Here is a tiny trained network, its code and every weight. The questions are about switching its units off for an input and a class, where a switched-off unit gives its printed mean instead of its output.

import numpy as np


def w(rows, s, z=0):
    codes = np.array(rows[::2]) - 128.0
    scale = np.full(codes.shape[1], s)
    scale[-1] = z or s
    return codes * scale


def norm(h):
    return h / np.sqrt((h * h).mean(-1, keepdims=True) + 1e-5)


def f(y):
    return y / 2 * (1 + np.tanh(0.7978845608 * (y + 0.044715 * y**3)))


def log_softmax(a):
    a = a - a.max(-1, keepdims=True)
    return a - np.log(np.exp(a).sum(-1, keepdims=True))


def net(x, mask):
    res = np.array(x, float).reshape(1, 7) / 4 @ E
    u = 0
    for l in range(4):
        y = f(norm(res) @ A[l][:, :-1].T + A[l][:, -1])
        res = res + np.where(mask[u : u + 8], y, B[l][:, -1]) @ B[l][:, :-1]
        u += 8
    return log_softmax(norm(res)[-1] @ U[:, :-1].T + U[:, -1])


A, B = {}, {}
E = w([
[79,133,132,128,137],'x0',
[193,61,62,139,116],'x1',
[119,51,182,140,220],'x2',
[101,160,62,112,181],'x3',
[202,216,78,76,147],'x4',
[132,118,111,5,106],'x5',
[176,170,206,161,123],'x6',
],0.013)
A[0] = w([
[62,79,171,154,142,1],'L0N1',
[94,50,142,119,146,21],'L0N2',
[144,155,75,218,122,102],'L0N3',
[113,74,113,146,108,41],'L0N4',
[169,81,63,148,108,117],'L0N5',
[28,102,80,163,212,124],'L0N6',
[69,178,175,116,152,4],'L0N7',
[109,144,2,55,141,104],'L0N8',
],0.025,0.0048)
B[0] = w([
[30,131,212,124,149,202],'L0N1',
[135,30,161,80,114,189],'L0N2',
[144,114,145,232,78,191],'L0N3',
[142,91,46,82,159,158],'L0N4',
[191,199,121,163,129,189],'L0N5',
[178,67,77,202,22,230],'L0N6',
[183,255,143,163,129,175],'L0N7',
[74,252,30,46,206,249],'L0N8',
],0.025,0.013)
A[1] = w([
[204,127,151,106,178,191],'L1N1',
[141,152,67,56,141,149],'L1N2',
[123,67,142,117,135,40],'L1N3',
[126,68,137,114,132,78],'L1N4',
[132,132,138,64,92,176],'L1N5',
[184,100,91,136,158,103],'L1N6',
[126,164,132,68,4,164],'L1N7',
[153,119,103,193,137,3],'L1N8',
],0.035,0.0032)
B[1] = w([
[161,147,168,12,3,172],'L1N1',
[234,98,89,108,225,249],'L1N2',
[66,93,130,86,45,177],'L1N3',
[62,84,118,110,72,177],'L1N4',
[167,84,111,189,147,165],'L1N5',
[104,225,127,189,126,165],'L1N6',
[182,92,33,238,151,203],'L1N7',
[182,140,116,137,73,194],'L1N8',
],0.029,0.016)
A[2] = w([
[87,142,86,63,155,102],'L2N1',
[80,23,104,113,132,47],'L2N2',
[77,124,63,12,164,40],'L2N3',
[72,148,69,102,155,3],'L2N4',
[90,154,86,76,162,20],'L2N5',
[84,154,82,75,162,24],'L2N6',
[115,3,138,118,166,86],'L2N7',
[112,96,114,126,141,106],'L2N8',
],0.026,0.004)
B[2] = w([
[139,77,118,98,148,196],'L2N1',
[21,50,110,73,149,254],'L2N2',
[215,5,160,66,179,244],'L2N3',
[133,156,176,85,120,169],'L2N4',
[137,92,137,79,137,191],'L2N5',
[119,94,143,79,148,191],'L2N6',
[109,21,220,121,156,228],'L2N7',
[65,171,118,125,55,147],'L2N8',
],0.025,0.0077)
A[3] = w([
[19,147,73,149,206,12],'L3N1',
[59,121,108,88,190,165],'L3N2',
[77,139,113,104,176,127],'L3N3',
[3,143,72,72,146,46],'L3N4',
[105,172,115,27,149,3],'L3N5',
[103,161,116,65,154,53],'L3N6',
[97,147,149,135,165,114],'L3N7',
[31,174,138,179,139,87],'L3N8',
],0.019,0.0041)
B[3] = w([
[174,70,92,96,50,125],'L3N1',
[55,204,47,170,137,253],'L3N2',
[83,177,63,131,132,166],'L3N3',
[176,147,109,134,125,203],'L3N4',
[21,170,30,78,44,217],'L3N5',
[67,155,75,101,99,176],'L3N6',
[185,93,176,168,199,110],'L3N7',
[131,104,107,172,253,161],'L3N8',
],0.02,0.004)
U = w([
[160,119,86,203,80,225],'0',
[34,4,137,116,92,158],'1',
[165,127,48,43,186,181],'2',
[119,181,181,47,90,31],'3',
[68,147,214,161,181,2],'4',
],0.02,0.0051)

Each question gives the input, the list of numbers given to net, and the class t.
The units are the neurons (one row each of A and B). Each row of codes is followed by its name. A weight is (code - 128) times the scale printed after its matrix; where a second scale follows, it is the last column's (A, B and U).
mask holds one flag per neuron, layer by layer. A switched-off neuron (its flag False) gives its mean, the last column of its row in B, instead of its output. The means were averaged over made-up inputs and are rounded, as every weight is.
A unit's drop is (log p(t) with every unit on - log p(t) with that unit switched off) / (log p(t) with every unit on - log p(t) with every unit switched off).
The circuit of an input: a set's keep is (log p(t) with only the set's units on - log p(t) with every unit switched off) / (log p(t) with every unit on - log p(t) with every unit switched off). Starting from the 12 units with the biggest drops (on a tie, the unit counted first), units are removed one at a time, each time the one whose removal leaves the highest keep (on an exact tie, the one counted first), for as long as the keep stays at least 0.8.
units of the circuit, in order: the units of the circuit, biggest drop first
most important unit: the unit with the biggest drop
top k neurons: the k neurons with the biggest drops, biggest first
top k neurons in layer l: the k neurons of layer l with the biggest drops, biggest first
drop when u is switched off: that unit's drop, to one decimal
input [-7,2,-6,-2,4,0,6], class 0: top neuron -> [L0N8]
input [-4,-2,8,-7,8,-2,-6], class 3: units of the circuit, in order -> [L0N8; L1N1; L0N6]
input [-7,2,-4,-7,-8,4,3], class 1: top 2 neurons -> [L0N8; L0N7]
input [-7,6,1,-6,6,3,6], class 0: top 3 neurons -> [L0N8; L0N1; L1N7]
input [4,-6,1,5,-8,8,0], class 0: top 2 neurons -> [L0N7; L1N7]
input [7,-3,4,-1,6,5,8], class 3: top 2 neurons -> [L0N8; L0N6]
input [2,4,3,-2,-1,8,7], class 1: top 2 neurons -> [L0N8; L0N5]
input [8,0,0,-6,3,-1,3], class 0: top 2 neurons -> [L0N8; L1N7]
input [-5,-2,0,-5,6,-2,5], class 0: top 3 neurons -> [L0N8; L1N7; L0N4]
input [-5,3,5,-3,-1,1,3], class 1: top 4 neurons -> [L0N8; L0N7; L0N2; L1N4]
input [-8,-7,5,-4,4,-7,2], class 3: top 2 neurons -> [L0N6; L1N7]
input [-7,-7,4,1,5,2,7], class 3: top 3 neurons -> [L0N8; L0N6; L1N1]
input [-7,-4,2,4,-2,2,3], class 3: top 2 neurons in layer 0 -> [L0N6; L0N8]
input [4,-4,8,8,3,2,4], class 0: units of the circuit, in order -> [L0N6]
input [2,-6,-6,3,-7,7,4], class 0: top 2 neurons -> [L0N8; L1N7]
input [2,-2,-1,5,7,-8,6], class 0: drop when L0N7 is switched off -> 0.0
input [8,-7,8,3,-6,8,0], class 1: drop when L0N2 is switched off -> 1.0
input [-5,-8,8,-5,-5,6,5], class 4: drop when L0N1 is switched off -> 0.4
input [4,1,3,0,-3,-5,6], class 1: drop when L0N8 is switched off -> 1.2
input [2,-1,-1,3,-8,-4,-2], class 1: most important unit -> L0N1
